Below is a small trained network, with its code and all its weights. Each question gives an input and a class and asks what happens when units are switched off, that is, made to give their printed mean instead of their output.

import numpy as np


def w(rows, s, z=0):
    codes = np.array(rows[::2]) - 128.0
    scale = np.full(codes.shape[1], s)
    scale[-1] = z or s
    return codes * scale


def norm(h):
    return h / np.sqrt((h * h).mean(-1, keepdims=True) + 1e-5)


def f(y):
    return np.maximum(y, 0)


def log_softmax(a):
    a = a - a.max(-1, keepdims=True)
    return a - np.log(np.exp(a).sum(-1, keepdims=True))


def net(x, mask):
    res = np.array(x, float).reshape(1, 6) / 4 @ E
    u = 0
    for l in range(2):
        y = f(norm(res) @ A[l][:, :-1].T + A[l][:, -1])
        res = res + np.where(mask[u : u + 12], y, B[l][:, -1]) @ B[l][:, :-1]
        u += 12
    return log_softmax(norm(res)[-1] @ U[:, :-1].T + U[:, -1])


A, B = {}, {}
E = w([
[86,190,130,124,45,83,196,7,144],'x0',
[131,64,128,65,106,176,47,219,121],'x1',
[174,230,190,141,139,50,129,123,189],'x2',
[169,221,96,158,123,130,164,3,117],'x3',
[101,135,130,130,196,35,141,231,222],'x4',
[27,63,126,150,142,136,186,106,105],'x5',
],0.0036)
A[0] = w([
[101,142,145,137,143,87,117,114,163,172],'0.n0',
[129,140,152,128,198,98,201,216,175,234],'0.n1',
[125,182,121,149,179,117,122,136,189,98],'0.n2',
[107,109,91,149,132,155,144,132,32,108],'0.n3',
[150,196,122,120,72,127,171,27,94,85],'0.n4',
[120,192,123,193,165,1,182,125,195,129],'0.n5',
[194,146,156,138,143,110,31,253,155,44],'0.n6',
[193,169,98,162,171,98,185,49,105,3],'0.n7',
[132,95,225,182,90,147,151,105,153,203],'0.n8',
[72,88,132,102,156,203,90,183,109,119],'0.n9',
[178,141,113,137,123,106,131,79,181,40],'0.n10',
[89,112,139,89,129,17,173,138,230,2],'0.n11',
],0.0052,0.0022)
B[0] = w([
[120,99,139,116,140,89,199,166,85,177],'0.n0',
[107,181,96,64,39,150,104,68,123,232],'0.n1',
[112,96,169,142,111,134,139,111,128,178],'0.n2',
[80,136,78,127,146,121,102,106,132,177],'0.n3',
[165,127,95,89,92,148,170,104,142,250],'0.n4',
[100,131,116,190,178,128,189,199,134,254],'0.n5',
[189,97,168,66,132,126,106,131,188,226],'0.n6',
[199,130,134,168,123,143,155,156,114,202],'0.n7',
[125,121,27,93,157,120,100,155,149,177],'0.n8',
[147,154,148,214,154,146,121,116,73,204],'0.n9',
[129,132,92,168,163,160,145,117,109,168],'0.n10',
[3,110,121,83,140,82,109,101,137,196],'0.n11',
],0.0059,0.0052)
A[1] = w([
[98,111,151,254,108,131,102,157,116,19],'1.n0',
[240,125,61,158,122,224,123,97,63,137],'1.n1',
[105,170,86,173,138,46,156,139,161,166],'1.n2',
[124,47,114,215,139,135,66,137,54,87],'1.n3',
[78,110,105,203,92,134,231,62,114,219],'1.n4',
[31,171,151,175,142,84,120,180,182,35],'1.n5',
[215,110,197,87,145,146,36,165,189,1],'1.n6',
[181,187,133,112,104,83,203,138,170,173],'1.n7',
[151,97,54,171,154,131,149,157,139,167],'1.n8',
[180,124,115,54,9,191,126,70,136,101],'1.n9',
[190,106,144,47,142,140,27,180,150,12],'1.n10',
[99,83,139,63,56,191,106,147,127,151],'1.n11',
],0.0058,0.0016)
B[1] = w([
[104,115,122,138,115,155,158,86,87,142],'1.n0',
[45,100,130,85,92,79,131,125,134,254],'1.n1',
[55,191,194,149,112,97,154,147,132,196],'1.n2',
[42,189,124,178,208,192,98,181,74,179],'1.n3',
[239,129,163,121,127,124,48,179,168,250],'1.n4',
[94,66,86,6,76,65,76,48,172,183],'1.n5',
[197,27,220,104,173,88,86,155,207,199],'1.n6',
[110,119,112,227,149,203,88,144,43,217],'1.n7',
[158,198,195,134,89,147,110,122,99,173],'1.n8',
[123,26,83,45,149,115,164,98,150,219],'1.n9',
[252,63,205,181,138,118,102,170,177,200],'1.n10',
[209,254,150,182,189,155,159,70,98,187],'1.n11',
],0.0046,0.0067)
U = w([
[204,65,229,100,178,128,70,203,184,255],'0',
[53,132,116,176,183,228,63,161,23,35],'1',
[170,95,58,41,87,159,166,57,103,108],'2',
[2,154,147,57,132,36,147,169,187,113],'3',
[169,234,148,254,131,119,214,156,121,70],'4',
],0.0095,0.00098)

Each question gives the input, the list of numbers given to net, and the class t.
The units are the neurons (one row each of A and B). Each row of codes is followed by its name. A weight is (code - 128) times the scale printed after its matrix; where a second scale follows, it is the last column's (A, B and U).
mask holds one flag per neuron, layer by layer. A switched-off neuron (its flag False) gives its mean, the last column of its row in B, instead of its output. The means were averaged over made-up inputs and are rounded, as every weight is.
A unit's drop is (log p(t) with every unit on - log p(t) with that unit switched off) / (log p(t) with every unit on - log p(t) with every unit switched off).
The circuit of an input: a set's keep is (log p(t) with only the set's units on - log p(t) with every unit switched off) / (log p(t) with every unit on - log p(t) with every unit switched off). Starting from the 12 units with the biggest drops (on a tie, the unit counted first), units are removed one at a time, each time the one whose removal leaves the highest keep (on an exact tie, the one counted first), for as long as the keep stays at least 0.8.
units of the circuit, in order: the units of the circuit, biggest drop first
unit that matters most: the unit with the biggest drop
k most important neurons: the k neurons with the biggest drops, biggest first
k most important neurons of layer l: the k neurons of layer l with the biggest drops, biggest first
drop of u: that unit's drop, to one decimal
input [-2,-7,-4,1,7,-6], class 3: unit that matters most : 0.n11
input [5,8,8,-4,-3,5], class 3: 3 most important neurons of layer 0 : (0.n6 0.n11 0.n4)
input [2,5,0,8,1,-8], class 2: units of the circuit, in order : (1.n4 1.n9)
input [1,8,-2,-8,4,7], class 1: units of the circuit, in order : (0.n9 1.n3)
input [-4,0,6,4,-4,8], class 4: 2 most important neurons : (0.n1 0.n6)
input [0,-3,6,-8,5,-5], class 3: 2 most important neurons : (0.n11 0.n5)
input [-3,0,-1,2,3,3], class 3: 3 most important neurons of layer 1 : (1.n7 1.n10 1.n6)
input [-7,0,7,2,-8,4], class 2: 3 most important neurons of layer 0 : (0.n5 0.n9 0.n6)
input [5,4,3,-5,-4,-1], class 2: 2 most important neurons of layer 0 : (0.n6 0.n7)
input [-6,-1,-2,-8,-6,1], class 1: 3 most important neurons : (0.n9 1.n3 1.n4)
input [5,-1,7,0,-6,-8], class 2: 3 most important neurons of layer 0 : (0.n4 0.n9 0.n8)
input [-8,-7,3,-8,8,3], class 3: 2 most important neurons of layer 1 : (1.n4 1.n5)
input [6,8,-6,-4,-3,-5], class 1: 2 most important neurons : (0.n6 0.n9)
input [3,6,4,-1,6,0], class 3: units of the circuit, in order : (0.n11)
input [4,5,-3,-7,0,1], class 1: drop of 0.n9 : 0.6
input [7,6,-3,-5,-4,5], class 1: drop of 0.n4 : 0.1
input [-8,1,4,8,1,8], class 4: drop of 1.n6 : 0.2
